Below is a small trained network, with its code and all its weights. Each question gives an input and a target symbol and asks what happens when units are switched off, that is, made to give their printed mean instead of their output.

import numpy as np


def w(rows, s, z=0):
    codes = np.array(rows[::2]) - 128.0
    scale = np.full(codes.shape[1], s)
    scale[-1] = z or s
    return codes * scale


def norm(h):
    return h / np.sqrt((h * h).mean(-1, keepdims=True) + 1e-5)


def softmax(a):
    e = np.exp(a - a.max(-1, keepdims=True))
    return e / e.sum(-1, keepdims=True)


def log_softmax(a):
    a = a - a.max(-1, keepdims=True)
    return a - np.log(np.exp(a).sum(-1, keepdims=True))


def net(x, mask):
    ids = ['ΓΣΨδλξπτ'.index(c) for c in x.split()]
    T = len(ids)
    res = E[ids] + P[:T]
    u = 0
    for l in range(3):
        r = norm(res)
        for j in range(2):
            rows = slice(2 * j, 2 * j + 2)
            q, k, v = (r @ M[l][rows].T for M in (Q, K, V))
            z = softmax(np.where(np.tri(T) > 0, q @ k.T / 2**0.5, -1e9)) @ v
            o = O[l][rows]
            res = res + np.where(mask[u + j], z, o[:, -1]) @ o[:, :-1]
        u += 2
    return log_softmax(norm(res)[-1] @ U[:, :-1].T + U[:, -1])


Q, K, V, O = {}, {}, {}, {}
E = w([
[167,102,106,125,135,126,164,153,165],'Γ',
[152,253,215,185,113,157,141,32,174],'Σ',
[162,63,157,90,104,84,137,135,84],'Ψ',
[154,100,215,105,172,44,166,220,138],'δ',
[172,148,127,171,171,124,170,189,66],'λ',
[103,85,190,151,128,140,113,193,114],'ξ',
[163,123,123,79,59,125,125,160,109],'π',
[189,98,170,87,186,170,134,140,176],'τ',
],0.019)
P = w([
[152,64,46,226,71,193,100,33,141],'0',
[111,136,159,142,60,218,208,158,149],'1',
[213,126,118,168,2,186,121,165,144],'2',
[122,107,19,121,175,105,65,84,140],'3',
[56,163,106,112,74,178,236,111,140],'4',
[183,135,74,207,24,127,35,113,166],'5',
[81,94,16,167,204,89,71,30,132],'6',
[107,185,203,224,34,186,241,144,138],'7',
[222,41,34,234,41,91,12,100,181],'8',
],0.0085)
Q[0] = w([
[15,143,78,24,178,150,178,148,105],'L0H0',
[112,178,223,135,38,209,254,127,141],'L0H0',
[80,114,116,109,110,180,84,144,95],'L0H1',
[135,113,126,157,97,127,89,137,128],'L0H1',
],0.012)
K[0] = w([
[193,118,166,129,62,178,196,198,134],'L0H0',
[251,129,139,182,102,100,23,164,151],'L0H0',
[167,82,110,108,122,155,152,186,112],'L0H1',
[97,97,121,153,152,121,118,103,134],'L0H1',
],0.013)
V[0] = w([
[130,141,149,67,156,164,91,108,174],'L0H0',
[122,145,19,165,98,124,114,184,245],'L0H0',
[133,175,126,85,116,105,167,62,127],'L0H1',
[109,51,58,93,161,124,121,120,83],'L0H1',
],0.011)
O[0] = w([
[134,96,187,138,96,138,231,71,32,127],'L0H0',
[109,68,25,44,150,91,65,117,106,252],'L0H0',
[185,222,151,219,175,2,68,82,172,41],'L0H1',
[186,214,252,3,139,122,197,228,142,71],'L0H1',
],0.0097,0.0049)
Q[1] = w([
[67,254,171,114,170,131,121,213,131],'L1H0',
[177,114,105,252,115,245,199,57,126],'L1H0',
[12,149,111,64,182,60,72,121,209],'L1H1',
[135,91,183,249,6,114,22,159,247],'L1H1',
],0.007)
K[1] = w([
[165,193,116,153,195,212,185,172,196],'L1H0',
[43,170,184,225,71,2,64,65,186],'L1H0',
[95,203,25,215,61,157,138,155,40],'L1H1',
[161,118,162,244,244,66,21,121,1],'L1H1',
],0.0083)
V[1] = w([
[157,131,139,84,106,147,131,190,106],'L1H0',
[150,80,135,88,132,95,125,177,78],'L1H0',
[124,224,78,130,145,201,107,175,2],'L1H1',
[153,83,112,106,178,108,171,217,92],'L1H1',
],0.0092)
O[1] = w([
[139,123,182,145,138,51,201,119,115,195],'L1H0',
[75,101,151,206,172,105,178,127,120,202],'L1H0',
[191,152,73,208,114,210,157,156,9,107],'L1H1',
[129,183,102,193,134,88,63,168,159,254],'L1H1',
],0.012,0.0059)
Q[2] = w([
[127,207,251,200,46,253,169,101,185],'L2H0',
[171,254,180,103,181,157,122,85,163],'L2H0',
[170,164,118,136,123,153,109,253,237],'L2H1',
[126,64,120,111,5,131,121,91,134],'L2H1',
],0.0075)
K[2] = w([
[196,39,193,135,161,155,113,187,130],'L2H0',
[96,67,79,170,161,130,218,215,183],'L2H0',
[68,157,135,166,117,47,65,182,9],'L2H1',
[254,125,118,80,209,149,111,123,112],'L2H1',
],0.0082)
V[2] = w([
[98,148,84,89,157,107,194,174,122],'L2H0',
[88,128,139,156,254,193,131,119,152],'L2H0',
[140,78,72,98,122,162,123,93,150],'L2H1',
[21,132,152,90,68,129,70,177,39],'L2H1',
],0.01)
O[2] = w([
[137,57,135,80,169,142,64,35,62,203],'L2H0',
[97,114,222,117,108,98,83,160,9,162],'L2H0',
[201,69,180,125,169,78,116,180,101,169],'L2H1',
[50,169,100,75,75,225,178,130,200,3],'L2H1',
],0.011,0.004)
U = w([
[121,116,92,49,176,118,51,179,86,121],'Γ',
[116,155,127,164,80,162,80,69,84,157],'Σ',
[172,254,164,76,115,124,144,169,122,254],'Ψ',
[18,126,160,230,140,107,87,153,159,50],'δ',
[148,186,96,201,164,180,97,221,66,114],'λ',
[74,101,138,124,95,207,161,177,109,154],'ξ',
[152,89,56,200,157,159,215,114,169,55],'π',
[159,93,184,192,120,124,191,124,47,132],'τ',
],0.0071,0.0048)

Each question gives the input, a string of symbols that net reads in full, and the target symbol t.
The units are the heads (2 rows each of Q, K, V and O). Each row of codes is followed by its name. A weight is (code - 128) times the scale printed after its matrix; where a second scale follows, it is the last column's (O and U).
mask holds one flag per head, layer by layer. A switched-off head (its flag False) gives its mean, the last column of its rows in O, instead of its output. The means were averaged over made-up inputs and are rounded, as every weight is.
A unit's drop is (log p(t) with every unit on - log p(t) with that unit switched off) / (log p(t) with every unit on - log p(t) with every unit switched off).
The circuit of an input: a set's keep is (log p(t) with only the set's units on - log p(t) with every unit switched off) / (log p(t) with every unit on - log p(t) with every unit switched off). Starting from all 6 units, units are removed one at a time, each time the one whose removal leaves the highest keep (on an exact tie, the one counted first), for as long as the keep stays at least 0.8.
circuit, biggest first: the units of the circuit, biggest drop first
unit that matters most: the unit with the biggest drop
which heads matter: for each layer, one digit per head in row order, 1 if its drop is at least 0.15 and else 0, layers parted by /
drop of u: that unit's drop, to one decimal
input τ Ψ τ δ, target Ψ: circuit, biggest first -> (L0H0 L0H1)
input Γ π λ τ Γ ξ, target τ: which heads matter -> 10 / 00 / 00
input Γ τ Γ δ, target τ: circuit, biggest first -> (L0H0)
input π τ Ψ λ Γ, target Ψ: which heads matter -> 11 / 10 / 00
input Γ Γ δ Ψ τ τ, target Ψ: circuit, biggest first -> (L0H0 L0H1)
input Σ Γ λ ξ τ τ τ τ, target Γ: which heads matter -> 01 / 11 / 01
input Γ ξ λ τ, target ξ: which heads matter -> 11 / 00 / 01
input Γ Γ π π λ, target π: which heads matter -> 00 / 00 / 11
input τ τ λ Γ λ Γ Γ, target λ: which heads matter -> 10 / 01 / 00
input Σ δ δ δ, target δ: circuit, biggest first -> (L2H0 L0H1)
input Γ τ τ π π Γ, target π: which heads matter -> 01 / 00 / 10
input τ τ δ Ψ τ λ, target Ψ: circuit, biggest first -> (L0H0 L0H1 L1H0)
input τ τ λ τ ξ, target λ: circuit, biggest first -> (L1H1 L0H0)
input Γ Σ τ δ τ ξ τ τ, target Γ: circuit, biggest first -> (L1H0 L0H1 L1H1 L2H1)
input π λ Σ λ Σ τ Ψ δ ξ, target Ψ: unit that matters most -> L0H1
input π τ δ τ δ Γ λ, target δ: which heads matter -> 10 / 01 / 01
input δ τ τ δ Ψ ξ δ ξ Γ, target δ: which heads matter -> 00 / 11 / 00
input τ τ λ τ δ, target λ: which heads matter -> 10 / 01 / 00
input δ δ λ, target δ: which heads matter -> 00 / 01 / 00
input τ λ λ Ψ, target λ: unit that matters most -> L1H1
input ξ Γ Γ, target ξ: which heads matter -> 01 / 00 / 01
input Ψ δ τ τ τ Γ ξ π, target Γ: which heads matter -> 10 / 00 / 00
input Ψ λ Γ, target Ψ: which heads matter -> 11 / 00 / 00
input λ τ π, target λ: circuit, biggest first -> (L0H0 L1H1)
input τ ξ δ Γ, target δ: circuit, biggest first -> (L1H1 L0H0)
input τ Γ δ δ τ τ τ λ ξ, target τ: drop of L0H1 -> 0.1
input τ Ψ Γ Γ δ, target Γ: unit that matters most -> L0H0
input λ τ δ δ τ, target δ: drop of L0H1 -> 0.1
input λ Ψ τ λ τ τ Ψ, target τ: drop of L0H0 -> 0.6
input τ λ ξ τ τ, target ξ: drop of L0H1 -> 0.1
